Here is a tiny trained network, its code and every weight. The questions are about switching its units off for an input and a class, where a switched-off unit gives its printed mean instead of its output.

import numpy as np


def w(rows, s, z=0):
    codes = np.array(rows[::2]) - 128.0
    scale = np.full(codes.shape[1], s)
    scale[-1] = z or s
    return codes * scale


def f(y):
    return np.maximum(y, 0)


def log_softmax(a):
    a = a - a.max(-1, keepdims=True)
    return a - np.log(np.exp(a).sum(-1, keepdims=True))


def net(x, mask):
    res = np.array(x, float).reshape(1, 8) / 4 @ E
    y = f(res @ A[0][:, :-1].T + A[0][:, -1])
    res = res + np.where(mask, y, B[0][:, -1]) @ B[0][:, :-1]
    return log_softmax(res[-1] @ U[:, :-1].T + U[:, -1])


A, B = {}, {}
E = w([
[128,129,128],'x0',
[127,128,128],'x1',
[128,127,129],'x2',
[128,127,128],'x3',
[78,162,2],'x4',
[194,223,139],'x5',
[206,86,87],'x6',
[127,129,129],'x7',
],0.016)
A[0] = w([
[156,218,145,178],'N1',
[93,63,225,254],'N2',
[176,232,100,94],'N3',
[214,65,113,150],'N4',
[132,159,43,109],'N5',
[194,158,189,211],'N6',
[114,131,251,218],'N7',
[153,117,41,76],'N8',
[38,178,95,138],'N9',
[88,151,10,233],'N10',
[152,119,46,83],'N11',
],0.016,0.0079)
B[0] = w([
[169,171,251,203],'N1',
[54,47,110,251],'N2',
[121,124,229,207],'N3',
[191,76,45,208],'N4',
[29,164,213,197],'N5',
[202,94,150,224],'N6',
[138,38,184,248],'N7',
[7,96,157,185],'N8',
[226,245,74,202],'N9',
[67,211,101,254],'N10',
[61,148,164,182],'N11',
],0.011,0.021)
U = w([
[43,84,226,149],'0',
[119,178,1,130],'1',
[159,41,70,199],'2',
[50,119,107,142],'3',
[136,78,215,158],'4',
[145,191,173,110],'5',
[240,84,158,3],'6',
],0.0098,0.0051)

Each question gives the input, the list of numbers given to net, and the class t.
The units are the neurons (one row each of A and B). Each row of codes is followed by its name. A weight is (code - 128) times the scale printed after its matrix; where a second scale follows, it is the last column's (A, B and U).
mask holds one flag per neuron, in row order. A switched-off neuron (its flag False) gives its mean, the last column of its row in B, instead of its output. The means were averaged over made-up inputs and are rounded, as every weight is.
A unit's drop is (log p(t) with every unit on - log p(t) with that unit switched off) / (log p(t) with every unit on - log p(t) with every unit switched off).
The circuit of an input: a set's keep is (log p(t) with only the set's units on - log p(t) with every unit switched off) / (log p(t) with every unit on - log p(t) with every unit switched off). Starting from all 11 units, units are removed one at a time, each time the one whose removal leaves the highest keep (on an exact tie, the one counted first), for as long as the keep stays at least 0.8.
units of the circuit, in order: the units of the circuit, biggest drop first
most important unit: the unit with the biggest drop
top k neurons: the k neurons with the biggest drops, biggest first
drop of u: that unit's drop, to one decimal
input [-8,5,7,-4,-4,6,1,-4], class 6: most important unit : N6
input [-5,-4,4,1,1,0,3,3], class 3: top 3 neurons : N9, N7, N1
input [-3,-3,6,5,0,3,4,0], class 6: units of the circuit, in order : N2, N10
input [8,7,-6,-1,7,-8,1,0], class 3: top 3 neurons : N8, N5, N11
input [2,8,-7,-7,1,-5,5,-7], class 3: units of the circuit, in order : N7, N1
input [4,-2,6,1,7,-8,7,-3], class 3: units of the circuit, in order : N10, N8, N7
input [-6,6,-2,4,4,0,7,4], class 3: top 4 neurons : N7, N1, N10, N4
input [-4,-4,6,-5,6,7,-2,3], class 5: top 3 neurons : N9, N2, N7
input [-7,6,0,-6,4,-8,-1,-3], class 1: units of the circuit, in order : N9, N7
input [-4,-8,4,8,8,7,2,-8], class 0: top 3 neurons : N8, N5, N3
input [-7,3,3,-2,1,7,-1,-6], class 5: top 4 neurons : N2, N7, N8, N4
input [-5,-8,5,-8,7,4,-1,3], class 5: top 2 neurons : N9, N2
input [-3,1,-1,8,6,-1,1,2], class 3: top 2 neurons : N5, N8
input [-4,6,7,5,8,-7,-8,7], class 1: units of the circuit, in order : N9
input [-7,5,5,-7,7,-7,1,4], class 3: top 3 neurons : N8, N5, N11
input [2,1,1,4,0,4,6,-4], class 6: top 2 neurons : N4, N2
input [5,-5,-4,0,4,-1,3,1], class 3: top 2 neurons : N7, N1
input [-6,8,-8,-1,-2,3,-1,-2], class 4: top 2 neurons : N9, N4
input [-7,7,-1,-5,2,4,-6,3], class 5: drop of N7 : 0.0
input [3,-7,3,-8,-7,7,-7,-6], class 4: units of the circuit, in order : N6
input [7,-2,-3,-7,-6,-8,1,7], class 2: drop of N3 : 0.2
input [-1,-2,-6,-4,-4,1,1,-4], class 6: drop of N3 : 0.1
